Here is a tiny trained network, its code and every weight. The questions are about switching its units off for an input and a target symbol, where a switched-off unit gives its printed mean instead of its output.

import numpy as np


def w(rows, s, z=0):
    codes = np.array(rows[::2]) - 128.0
    scale = np.full(codes.shape[1], s)
    scale[-1] = z or s
    return codes * scale


def f(y):
    return np.maximum(y, 0)


def softmax(a):
    e = np.exp(a - a.max(-1, keepdims=True))
    return e / e.sum(-1, keepdims=True)


def log_softmax(a):
    a = a - a.max(-1, keepdims=True)
    return a - np.log(np.exp(a).sum(-1, keepdims=True))


def net(x, mask):
    ids = ['Φζηθπσ'.index(c) for c in x.split()]
    T = len(ids)
    res = E[ids] + P[:T]
    r = res
    for j in range(3):
        rows = slice(2 * j, 2 * j + 2)
        q, k, v = (r @ M[0][rows].T for M in (Q, K, V))
        z = softmax(np.where(np.tri(T) > 0, q @ k.T / 2**0.5, -1e9)) @ v
        o = O[0][rows]
        res = res + np.where(mask[j], z, o[:, -1]) @ o[:, :-1]
    y = f(res @ A[0][:, :-1].T + A[0][:, -1])
    res = res + np.where(mask[3:11], y, B[0][:, -1]) @ B[0][:, :-1]
    return log_softmax(res[-1] @ U[:, :-1].T + U[:, -1])


Q, K, V, O, A, B = {}, {}, {}, {}, {}, {}
E = w([
[139,139,132,125,147,140,134],'Φ',
[118,54,156,152,61,109,144],'ζ',
[107,115,90,148,125,149,160],'η',
[160,87,84,203,137,92,137],'θ',
[103,150,122,95,112,59,114],'π',
[131,136,141,254,81,145,107],'σ',
],0.034)
P = w([
[58,117,93,113,136,72,209],'0',
[204,249,75,117,91,55,250],'1',
[28,55,154,134,137,68,105],'2',
[179,250,148,143,88,76,165],'3',
[1,58,160,143,68,86,149],'4',
[194,248,113,129,67,114,160],'5',
[77,84,235,104,96,109,19],'6',
[176,242,160,184,120,60,131],'7',
[92,32,159,119,153,163,189],'8',
[245,184,30,123,129,139,207],'9',
[117,73,135,129,177,139,1],'10',
[191,222,78,118,120,83,151],'11',
[73,87,188,107,109,147,78],'12',
],0.0088)
Q[0] = w([
[150,78,83,173,184,139,124],'head 1',
[65,73,128,146,111,87,56],'head 1',
[255,73,180,134,109,134,170],'head 2',
[194,223,158,107,127,43,147],'head 2',
[93,156,167,149,138,104,240],'head 3',
[158,161,129,133,99,134,158],'head 3',
],0.0094)
K[0] = w([
[230,79,148,209,216,151,130],'head 1',
[128,136,94,193,95,110,26],'head 1',
[187,145,117,111,117,183,151],'head 2',
[178,168,126,205,137,241,236],'head 2',
[102,170,185,164,180,43,1],'head 3',
[111,121,162,43,153,19,236],'head 3',
],0.0073)
V[0] = w([
[227,99,78,160,142,157,129],'head 1',
[177,84,53,156,61,51,84],'head 1',
[181,199,149,93,188,61,138],'head 2',
[196,123,144,144,126,234,180],'head 2',
[98,216,121,214,92,173,81],'head 3',
[148,145,126,178,156,51,2],'head 3',
],0.0084)
O[0] = w([
[155,182,221,169,9,170,120,130],'head 1',
[193,97,173,141,111,60,219,254],'head 1',
[188,118,47,89,148,173,82,112],'head 2',
[125,254,249,75,64,188,143,50],'head 2',
[46,139,184,160,140,68,38,145],'head 3',
[165,179,104,255,106,40,120,151],'head 3',
],0.0067,0.008)
A[0] = w([
[195,244,100,105,164,165,162,73],'neuron 1',
[142,120,141,137,79,82,170,130],'neuron 2',
[105,214,107,150,177,141,216,168],'neuron 3',
[196,255,138,57,122,60,170,88],'neuron 4',
[175,231,67,167,73,97,121,3],'neuron 5',
[129,118,82,154,67,175,160,210],'neuron 6',
[46,173,109,130,181,175,37,153],'neuron 7',
[22,19,127,133,163,116,116,93],'neuron 8',
],0.0095,0.0043)
B[0] = w([
[145,159,188,201,107,37,95,180],'neuron 1',
[149,147,72,70,149,138,128,244],'neuron 2',
[91,205,15,162,71,120,87,201],'neuron 3',
[92,124,168,175,254,126,173,222],'neuron 4',
[75,132,125,104,161,211,197,207],'neuron 5',
[97,77,120,132,108,112,110,214],'neuron 6',
[130,208,75,131,121,129,75,140],'neuron 7',
[112,144,175,142,144,191,159,254],'neuron 8',
],0.0099,0.012)
U = w([
[118,132,158,232,156,84,43,97],'Φ',
[186,121,113,108,98,71,140,253],'ζ',
[94,171,17,102,125,113,55,141],'η',
[184,136,154,107,167,192,208,52],'θ',
[127,77,99,97,236,91,106,140],'π',
[95,144,134,128,135,253,140,128],'σ',
],0.0079,0.0059)

Each question gives the input, a string of symbols that net reads in full, and the target symbol t.
The units are the heads (2 rows each of Q, K, V and O) and the neurons (one row each of A and B). Each row of codes is followed by its name. A weight is (code - 128) times the scale printed after its matrix; where a second scale follows, it is the last column's (O, A, B and U).
mask holds one flag per unit, heads first, then neurons. A switched-off unit (its flag False) gives its mean, the last column of its rows in O or B, instead of its output. The means were averaged over made-up inputs and are rounded, as every weight is.
A unit's drop is (log p(t) with every unit on - log p(t) with that unit switched off) / (log p(t) with every unit on - log p(t) with every unit switched off).
The circuit of an input: a set's keep is (log p(t) with only the set's units on - log p(t) with every unit switched off) / (log p(t) with every unit on - log p(t) with every unit switched off). Starting from all 11 units, units are removed one at a time, each time the one whose removal leaves the highest keep (on an exact tie, the one counted first), for as long as the keep stays at least 0.8.
circuit, biggest first: the units of the circuit, biggest drop first
k most important neurons: the k neurons with the biggest drops, biggest first
heads that matter: for each layer, one digit per head in row order, 1 if its drop is at least 0.15 and else 0, layers parted by /
drop of u: that unit's drop, to one decimal
input η η Φ, target σ: heads that matter : 101
input π η Φ η π Φ Φ η η η Φ, target σ: circuit, biggest first : head 3; head 1
input Φ θ η, target ζ: circuit, biggest first : head 1; neuron 5; neuron 4
input η η ζ θ, target θ: circuit, biggest first : head 1; neuron 5
input η θ Φ, target ζ: circuit, biggest first : neuron 8; neuron 4; head 1
input Φ η π σ Φ η π π η ζ Φ θ θ, target ζ: most important neuron : neuron 4
input Φ Φ Φ, target η: heads that matter : 110
input π π ζ Φ θ Φ η σ ζ, target Φ: heads that matter : 011
input Φ Φ η, target σ: circuit, biggest first : neuron 8; head 1
input π σ η σ Φ σ η σ θ, target Φ: heads that matter : 001
input η ζ η, target σ: circuit, biggest first : neuron 8; head 3
input Φ Φ σ θ, target θ: heads that matter : 110
input ζ η ζ Φ η θ θ σ π θ Φ η, target η: 3 most important neurons : neuron 3; neuron 8; neuron 4
input ζ σ θ ζ π η ζ ζ π σ η η, target η: circuit, biggest first : neuron 3; neuron 8
input π Φ σ ζ π, target Φ: 2 most important neurons : neuron 5; neuron 8
input π π η η π σ σ η ζ, target Φ: heads that matter : 001
input π Φ θ η Φ ζ ζ π η, target π: heads that matter : 011
input Φ Φ ζ Φ Φ η ζ θ ζ Φ π η ζ, target π: heads that matter : 110
input π η η η η π ζ ζ σ η ζ π, target π: heads that matter : 100
input Φ Φ ζ ζ ζ ζ Φ π η η ζ, target σ: heads that matter : 001
input π σ Φ θ σ ζ π ζ η σ η, target Φ: 2 most important neurons : neuron 5; neuron 2
input π ζ η ζ η, target π: 3 most important neurons : neuron 5; neuron 6; neuron 3
input Φ σ σ η σ η ζ η η Φ ζ, target σ: 2 most important neurons : neuron 8; neuron 1
input π θ ζ Φ Φ θ ζ σ Φ Φ, target Φ: drop of neuron 3 : 0.0
input θ η Φ Φ σ θ θ σ σ ζ η, target Φ: drop of neuron 5 : 0.4
input θ θ η, target ζ: drop of neuron 5 : 0.1
input ζ Φ η Φ ζ Φ Φ Φ Φ σ π σ, target σ: drop of neuron 5 : 0.8
